Below are the code and all the weights of a small trained network. Each question names an input and a target symbol and asks about switching units off, where a switched-off unit gives its printed mean instead of its output.

import numpy as np


def w(rows, s, z=0):
    codes = np.array(rows[::2]) - 128.0
    scale = np.full(codes.shape[1], s)
    scale[-1] = z or s
    return codes * scale


def f(y):
    return np.maximum(y, 0)


def softmax(a):
    e = np.exp(a - a.max(-1, keepdims=True))
    return e / e.sum(-1, keepdims=True)


def log_softmax(a):
    a = a - a.max(-1, keepdims=True)
    return a - np.log(np.exp(a).sum(-1, keepdims=True))


def net(x, mask):
    ids = ['ΘΦΨΩαβγεζημξτ'.index(c) for c in x.split()]
    T = len(ids)
    res = E[ids] + P[:T]
    u = 0
    for l in range(2):
        q, k, v = (res @ M[l].T for M in (Q, K, V))
        z = softmax(np.where(np.tri(T) > 0, q @ k.T / 2**0.5, -1e9)) @ v
        res = res + np.where(mask[u], z, O[l][:, -1]) @ O[l][:, :-1]
        u += 1
        y = f(res @ A[l][:, :-1].T + A[l][:, -1])
        res = res + np.where(mask[u : u + 12], y, B[l][:, -1]) @ B[l][:, :-1]
        u += 12
    return log_softmax(res[-1] @ U[:, :-1].T + U[:, -1])


Q, K, V, O, A, B = {}, {}, {}, {}, {}, {}
E = w([
[128,149,101,54,206,88,124],'Θ',
[164,100,141,133,132,118,144],'Φ',
[131,91,153,185,63,130,62],'Ψ',
[182,140,128,106,144,105,158],'Ω',
[150,174,180,140,117,104,123],'α',
[172,133,131,120,120,98,171],'β',
[165,135,110,116,136,93,191],'γ',
[125,53,161,183,185,175,89],'ε',
[193,250,192,67,203,105,162],'ζ',
[179,101,104,156,116,104,183],'η',
[93,168,64,129,149,99,190],'μ',
[122,79,66,233,142,161,200],'ξ',
[167,162,163,32,119,38,179],'τ',
],0.017)
P = w([
[142,124,146,115,88,58,99],'0',
[105,86,251,114,133,215,127],'1',
[154,110,37,128,121,203,50],'2',
[224,110,187,159,196,70,86],'3',
[50,76,239,134,144,169,215],'4',
[102,143,36,159,102,177,86],'5',
[186,102,166,194,211,57,159],'6',
],0.013)
Q[0] = w([
[82,73,255,89,112,166,234],'L0H0',
[161,123,174,88,95,175,100],'L0H0',
],0.0072)
K[0] = w([
[255,120,165,181,161,88,19],'L0H0',
[157,91,123,86,137,31,137],'L0H0',
],0.0084)
V[0] = w([
[83,42,95,154,92,145,127],'L0H0',
[166,137,141,1,90,160,162],'L0H0',
],0.0071)
O[0] = w([
[149,101,155,117,166,113,59,2],'L0H0',
[39,247,152,152,152,47,234,142],'L0H0',
],0.013,0.0036)
A[0] = w([
[174,111,126,254,80,135,56,76],'L0N0',
[171,131,96,80,143,207,179,173],'L0N1',
[178,97,96,150,141,115,77,215],'L0N2',
[118,170,132,47,91,103,212,148],'L0N3',
[117,147,162,57,142,143,108,89],'L0N4',
[249,73,89,56,146,78,83,253],'L0N5',
[119,168,21,100,181,52,52,166],'L0N6',
[102,160,16,119,188,59,140,179],'L0N7',
[136,131,124,186,152,126,135,112],'L0N8',
[111,107,81,169,130,96,162,154],'L0N9',
[112,112,142,46,105,198,137,109],'L0N10',
[139,154,149,89,99,52,114,191],'L0N11',
],0.0075,0.0044)
B[0] = w([
[183,65,131,122,190,132,223,196],'L0N0',
[97,127,221,140,91,172,99,184],'L0N1',
[113,145,93,179,124,159,130,210],'L0N2',
[75,106,68,141,65,123,116,245],'L0N3',
[112,3,137,148,121,139,64,146],'L0N4',
[96,80,115,182,64,104,129,254],'L0N5',
[124,121,141,218,149,105,56,165],'L0N6',
[205,116,148,170,182,154,87,198],'L0N7',
[213,99,167,157,111,90,177,155],'L0N8',
[140,156,210,155,122,150,16,170],'L0N9',
[231,96,122,129,42,184,183,151],'L0N10',
[185,121,15,129,148,113,96,187],'L0N11',
],0.0066,0.0092)
Q[1] = w([
[162,121,97,130,118,133,107],'L1H0',
[253,162,89,106,209,146,31],'L1H0',
],0.0053)
K[1] = w([
[185,177,192,125,50,204,253],'L1H0',
[99,130,73,84,52,193,89],'L1H0',
],0.0038)
V[1] = w([
[77,89,56,133,213,85,77],'L1H0',
[115,163,181,90,120,255,131],'L1H0',
],0.006)
O[1] = w([
[136,43,112,150,164,142,102,49],'L1H0',
[91,74,101,21,4,128,200,1],'L1H0',
],0.011,0.0041)
A[1] = w([
[100,89,148,126,178,118,117,157],'L1N0',
[143,108,126,176,116,104,204,115],'L1N1',
[149,59,101,114,145,62,71,110],'L1N2',
[96,145,157,133,41,209,107,255],'L1N3',
[73,142,172,110,162,80,194,118],'L1N4',
[37,123,122,109,43,205,170,114],'L1N5',
[118,90,140,110,137,126,159,81],'L1N6',
[93,128,2,150,71,133,144,106],'L1N7',
[120,111,197,77,234,139,77,169],'L1N8',
[208,80,223,156,204,136,153,109],'L1N9',
[152,99,112,86,44,207,67,66],'L1N10',
[83,134,138,180,154,177,162,71],'L1N11',
],0.0091,0.006)
B[1] = w([
[149,175,131,165,130,168,174,156],'L1N0',
[152,139,148,99,132,152,110,194],'L1N1',
[112,183,143,108,130,123,173,177],'L1N2',
[103,111,145,86,170,182,179,196],'L1N3',
[99,11,165,130,133,108,128,154],'L1N4',
[97,172,98,72,79,116,129,158],'L1N5',
[142,125,128,75,180,115,126,134],'L1N6',
[177,94,154,149,148,132,79,155],'L1N7',
[151,121,129,185,90,131,142,156],'L1N8',
[120,142,85,80,113,80,121,255],'L1N9',
[137,86,90,100,115,94,57,162],'L1N10',
[115,167,152,110,91,66,78,169],'L1N11',
],0.011,0.015)
U = w([
[164,163,88,174,16,71,106,201],'Θ',
[183,109,158,83,210,122,237,159],'Φ',
[164,117,151,117,123,179,69,75],'Ψ',
[108,108,160,125,161,140,126,83],'Ω',
[140,210,64,97,124,253,165,212],'α',
[108,101,146,123,176,137,156,64],'β',
[124,106,160,139,148,149,151,103],'γ',
[105,155,53,61,109,130,98,2],'ε',
[52,138,69,130,55,105,147,53],'ζ',
[190,140,168,154,114,230,163,136],'η',
[82,65,118,159,182,152,160,229],'μ',
[130,123,136,106,178,190,112,202],'ξ',
[100,83,192,155,165,118,105,42],'τ',
],0.0073,0.0032)

Each question gives the input, a string of symbols that net reads in full, and the target symbol t.
The units are the heads (2 rows each of Q, K, V and O) and the neurons (one row each of A and B). Each row of codes is followed by its name. A weight is (code - 128) times the scale printed after its matrix; where a second scale follows, it is the last column's (O, A, B and U).
mask holds one flag per unit, layer by layer, with each layer's heads first. A switched-off unit (its flag False) gives its mean, the last column of its rows in O or B, instead of its output. The means were averaged over made-up inputs and are rounded, as every weight is.
A unit's drop is (log p(t) with every unit on - log p(t) with that unit switched off) / (log p(t) with every unit on - log p(t) with every unit switched off).
The circuit of an input: a set's keep is (log p(t) with only the set's units on - log p(t) with every unit switched off) / (log p(t) with every unit on - log p(t) with every unit switched off). Starting from the 12 units with the biggest drops (on a tie, the unit counted first), units are removed one at a time, each time the one whose removal leaves the highest keep (on an exact tie, the one counted first), for as long as the keep stays at least 0.8.
units of the circuit, in order: the units of the circuit, biggest drop first
most important unit: the unit with the biggest drop
top k neurons: the k neurons with the biggest drops, biggest first
top k neurons in layer l: the k neurons of layer l with the biggest drops, biggest first
input ζ ξ η, target Ψ: top 2 neurons in layer 0 : (L0N5; L0N2)
input α γ τ ε, target Θ: top 4 neurons in layer 1 : (L1N9; L1N3; L1N8; L1N11)
input ζ ζ η ε ζ Ψ, target α: units of the circuit, in order : (L1N3; L1H0)
input ε ζ Ψ, target α: top 2 neurons : (L1N3; L1N5)
input μ ζ β ε ζ Φ, target α: most important unit : L1H0
input ζ ε ζ ζ ξ, target ζ: units of the circuit, in order : (L1N5; L0H0)
input Φ ζ Φ ε Φ, target ε: top 2 neurons : (L1N10; L1N5)
input Ψ τ Φ η Φ ζ Θ, target Θ: units of the circuit, in order : (L1N3; L1N8)
input Θ μ ε ζ γ, target ζ: top 4 neurons : (L1N5; L0N3; L1N11; L0N0)
input ξ Θ ε ξ, target Φ: units of the circuit, in order : (L0N0; L1N2; L0H0)
input ζ ζ Φ, target α: units of the circuit, in order : (L0H0; L1H0; L1N3)
input μ ε ζ τ γ, target τ: top 2 neurons : (L1N4; L1N11)
input Θ ζ η ζ α, target ζ: top 2 neurons : (L1N5; L0N3)
input ξ β Φ ε α, target ε: top 3 neurons : (L1N10; L0N10; L1N9)
input Φ β ξ ε η, target ε: top 2 neurons : (L1N10; L1N9)
input ε μ ζ τ ζ, target τ: top 3 neurons in layer 1 : (L1N4; L1N11; L1N9)
input ε ε ζ Ψ ε ξ, target Ψ: units of the circuit, in order : (L0H0)
input β Φ γ ζ, target Θ: units of the circuit, in order : (L1N3; L1N8)
input β ζ α τ Θ, target τ: top 2 neurons in layer 1 : (L1N4; L1N11)
input μ Φ ζ α η ζ Θ, target Θ: units of the circuit, in order : (L1N3)
input ζ Θ Ψ ζ τ, target ζ: top 3 neurons : (L1N5; L0N3; L1N4)
input ξ ξ Φ ζ ζ, target ζ: units of the circuit, in order : (L0H0; L0N3)
input ζ ζ ε ξ ζ β τ, target Θ: top 4 neurons : (L1N3; L0N5; L0N0; L0N11)
input ε Φ ζ β ξ Φ, target Ψ: top 3 neurons in layer 1 : (L1N10; L1N7; L1N9)
input ζ α ζ Φ ε ζ ε, target Φ: units of the circuit, in order : (L0N0; L0N8; L0N3)
input μ ζ ε γ τ ζ ξ, target Θ: top 2 neurons in layer 1 : (L1N9; L1N3)
